Each row is followed by one of two labels, saying whether the row has a hidden trait. Each part has a new trait and two new labels.
[-13   0  17  47 -10  20  22 -25  32   6   9   0  -4  -1  34 -11  33]  j938
[  0  -7   2  -7 -36   3  21  15  11   6   9   0   2   1  -7   2   0]  j594
[  0  -4  12 -20  -5  -5  19  -4  -3  -1   9  -2   1   1  -1   3   7]  j938
[  0   0  11 -19  -1  -5  29   3  -7   6  12  -4   2   2   8   4   2]  j938
[ -5  -6   0 -30  31  -2  15   6   3  -2  14   3  -6   2  14   4  -9]  j594
[ -3  -5  -6 -13  49  -2 -16  -5 -17 -11   9   7  -7   0  13   3 -20]  j594
[ 2 -5  2 -7  3 -1 33 10 -8  2  7 -1  1  2  3  1  7]  j938
[ -3 -16  12   2 -19   2 -38  11 -18   9  15  -2  -4   1 -16   6  10]  j938
[ -1  -4  -5  -4  35   0 -16  -1 -17  -8   7   6  -3   0   6   3 -19]  j594
[  6  -8  -2 -42  15 -12  44  28 -21   1  11  -2   2   3  -9   7   0]  j938
[  2   6   4  10  -5  -2   5  -2 -26   6   5  -3   7   1   3   3  -7]  j938
[ -1  -9  15 -33  -6  -7  23  -6   5  -2  10  -3  -2   2  -1   2  11]  j938
[ -2  15  -6  11  19  -2  21  -7  16 -16   6   0   0  -1   0  -9  -5]  j938
[  2  16   1  27   4   0  17   6 -42  15   9  -5  12   2  11   5 -16]  j938
[ -5  -5  -3 -30  79  -3  -8  -6 -13 -10  12   7  -9   1  22   3 -26]  j594
[ -5  -3   9 -15   9  -1  14  10  14   3  17  -4  -5   2  -1   0  10]  j938
[ -2 -30  15  16 -33   6 -85  14 -41  20  18  -2  -4   1 -29  12  14]  j938
[ -1 -21  19 -54 -21 -13   9 -15  20 -16   8   2  -8   1 -14   0  23]  j938
[  1  -2   8 -12  -8  -4   8  -6 -14  -1   8  -2   2   1  -2   2   1]  j938
[  2  -8   6   3 -86   7  39  22  21  14   8  -3   8   2 -19   1  10]  j594
[  0 -10  12 -17 -90   7  70  30  40  20  14  -6   6   4 -15   3  20]  j594
[-4 -1  5 14 -1  6 25 -4  5  1  8  0  0  0 12 -3 14]  j938
[ -2 -13   7  15 -16   3 -52   7 -23   5  12  -1  -2   0 -19   5   5]  j938
[  3  19  -1  36   5   2  11   6 -46  16   8  -5  14   1  13   5 -19]  j938
[  3  -4  -4  23 -72   7   2   9  -1   5   1   1   9  -1 -23  -1  -2]  j594
[-3 -3  8 -2  1  3 36  3  5  3 10 -2 -1  2 12 -1 16]  j938
[ -5  -5   1 -25  68  -2   0   0  -8  -8  13   5  -8   1  20   3 -18]  j594
[ -1  -9  12 -29 -12  -7  14  -8   1  -6   8  -1  -1   1  -5   1  10]  j938
[-5 -4  7  0  6  0 -5  9  3  1 13 -3 -3  1 -7  0  6]  j938
[-14   1  18  51  -9  21  24 -27  36   6  11  -1  -4  -1  37 -11  35]  j938
[ -2 -26  22 -71 -16 -12  25 -12  34 -15  12   0 -10   2 -11   1  29]  j938
[  3  -3   1 -12   1  -3  42  10 -12   0   8  -1   1   2   0   2   7]  j938
[-3 -1  5 -1  4  0 -8  3  1 -1 12 -2 -4  1 -7  0  5]  j938
[-3  6  2 -5 13  0 13  2 10 -6 10 -2 -3  1 -3 -4  3]  j938
[ -3  32 -10  -5  43  -6  77 -10  46 -26   3  -1   0   0  15 -17  -9]  j938
[ -6  -9  13 -18   3   0   6  14  10  10  20  -5  -6   3  -4   4  13]  j938
[ -5  -7   3 -33  32  -1  19   8   7  -1  15   3  -6   2  16   4  -9]  j594

Next part:
[-26  16 -50  -3  10  -5  -6   8  -1   6  -2  -2  -8  33   5   2  -1  -3
   3   2  -2  15]  j804
[-76  24 -79  -4  11   7 -12   3   5   3 -15  22 -15  37  -2   6   2  -1
  17   8   3  17]  j635
[ 12   9 -38  18  -3   9  -8  -2   0   1   1  15  -6  37  -6   2   6  -2
   5   2   8 -22]  j635
[ 12 -19  32 -28  15  18  17 -16  -1  -3 -22 -18   4  -3   1   6  -2  -4
   3 -10  -3  -5]  j635
[ 46  17 -31  30  -6  24  17  -7   9   8   5  -6   4  -9   2  -2  -7   3
  -4   6   3 -20]  j635
[ 11  -9  20  -8  17  32  30 -19   5  -1 -16 -20   7 -21   3   2  -6  -1
  -3  -7  -3  -5]  j635
[ -4   9  -5   1  -6  14   8  -3   9   8  -5   1  -1 -14   1   2 -11   2
   4  10  -1  -8]  j635
[ 12 -11  19 -26  12  -3   1  -6  -5   1 -14 -13  -1  20   4   7  -2  -6
   2 -12  -4   3]  j804
[ 59  12 -42  20   0  -2  -3   2  -3   5  13  -4  -3  45   3   0   4  -3
  -6  -7   6 -23]  j804
[-12   8 -27   2  18  26  20  -9   6   1 -13  -9   1  -3   5   1 -15  -1
   0  -2   0   3]  j635
[ 39   1  -7  28  -4  26  31 -16   9   1   3 -10  11 -33   0  -5  -7   4
  -8   1   1 -15]  j804
[-56  14 -36  -6   8  26  21  -8  13   7 -12  -4  -2 -24   5   3 -19   3
   6  14  -7  21]  j804
[-96   8 -41 -25  18  15   8  -3  10   2 -19   0  -6  -9   4   5 -10   1
  11   8  -9  40]  j804
[  7   5 -26  13   2   9  -4  -8   3  -1  -1  10  -3  30  -5   2   6  -2
   4  -1   5 -13]  j804
[-23   6   6 -10  -8  -6  -3   8   4   6  -4  -1  -3 -17   3   1 -10   1
   3  12  -4  16]  j635
[-19  14 -58  22  14  31  21  -9   8   0  -3  -8   3  -6   3  -3   0   3
  -4   0   2   7]  j635
[  7  23 -65  50  -3  24  15  -7   9   1  13   6   3 -22  -2  -6  -2   5
  -5   5   4  -9]  j804
[ 42   0  14 -22  -3  -5  -8   5  -5   8  -7 -11  -3  30   4   5  -1  -7
   1  -2   1 -14]  j635
[ 48 -31  81 -23  -3  24  29 -26   5  -2 -17 -18  12 -45   0   4 -13  -1
   0  -6  -7 -22]  j804
[-11  22 -73  19   6   5  -1   3   4   4   6   3  -5  22   2  -1  -2   1
   1   4   1   5]  j804
[-11  -5 -14   4   8  -9  -5   1  -5  -9   4   0   0  13  -2  -4  11   0
  -5 -11   1   7]  j804
[ -3  14 -54   4  14  13  10  -1   3   3  -7 -14  -2  18   6   0  -2  -2
  -2  -3   0   6]  j635
[-43   4 -12  -7   7   4   3   0   4   0  -4  -2  -1 -12   2   1  -8   1
   1   4  -5  21]  j804
[ 35  24 -51  42 -13  13   5  -1   6   6  19   7   1   5  -1  -5  -3   4
  -6   9   6 -22]  j804
[  6  15 -44  14  -3  10   5  -4   7   7   0   6  -4  15   0   2  -6   0
   3   7   1  -9]  j804
[ 53  27 -31  24 -23  10  -4  -1   9  20   9  10  -7  19  -1   4 -11   0
   6  18   4 -36]  j804
[ 88  -2  11   7 -16 -11  -6   0  -5   8  10  -9   2  17   1   2  -3  -4
  -7  -3   2 -38]  j804
[ 43  -6  20   8 -12  11  -9  -9   2   3  -4  11  -3  24  -9   4   4  -2
   7   1   6 -34]  j635
[-75  17 -69   8  19  26   7  -9  10  -3  -9  15  -6  14  -3   2   2   1
   9   4   1  19]  j804
[-12  20 -48  20  -7   8  -6   1   5   5   5  20  -7  16  -5   1  -1   2
   6  10   3  -3]  j804
[-48  19 -48   6   6  17   5  -1   9   3  -8   5  -6  -3   2   1  -8   2
   6  10  -1  11]  j635
[  3  17 -27   8 -10 -30 -36  23  -8   9  12  14 -12  54   0   1   7  -3
   4   4   5   2]  j635
[ -1  11 -44  11   2   5  -5   1  -1   3   2   9  -6  30  -1   1   3  -1
   3   1   2  -2]  j804
[ 18  19 -73  39  13  32  16 -10   5  -3   5   4   4  19  -3  -5   9   2
  -4  -5  11 -20]  j635
[ -9   4 -27 -13  16  13  -1  -5  -1   3 -20  -2  -8  35   2   7  -1  -5
   9  -4   0   2]  j635
[ 73  14 -36  52 -11  15  12  -9   5   4  20   2   6   1  -3  -5   1   2
  -9   0  10 -41]  j804
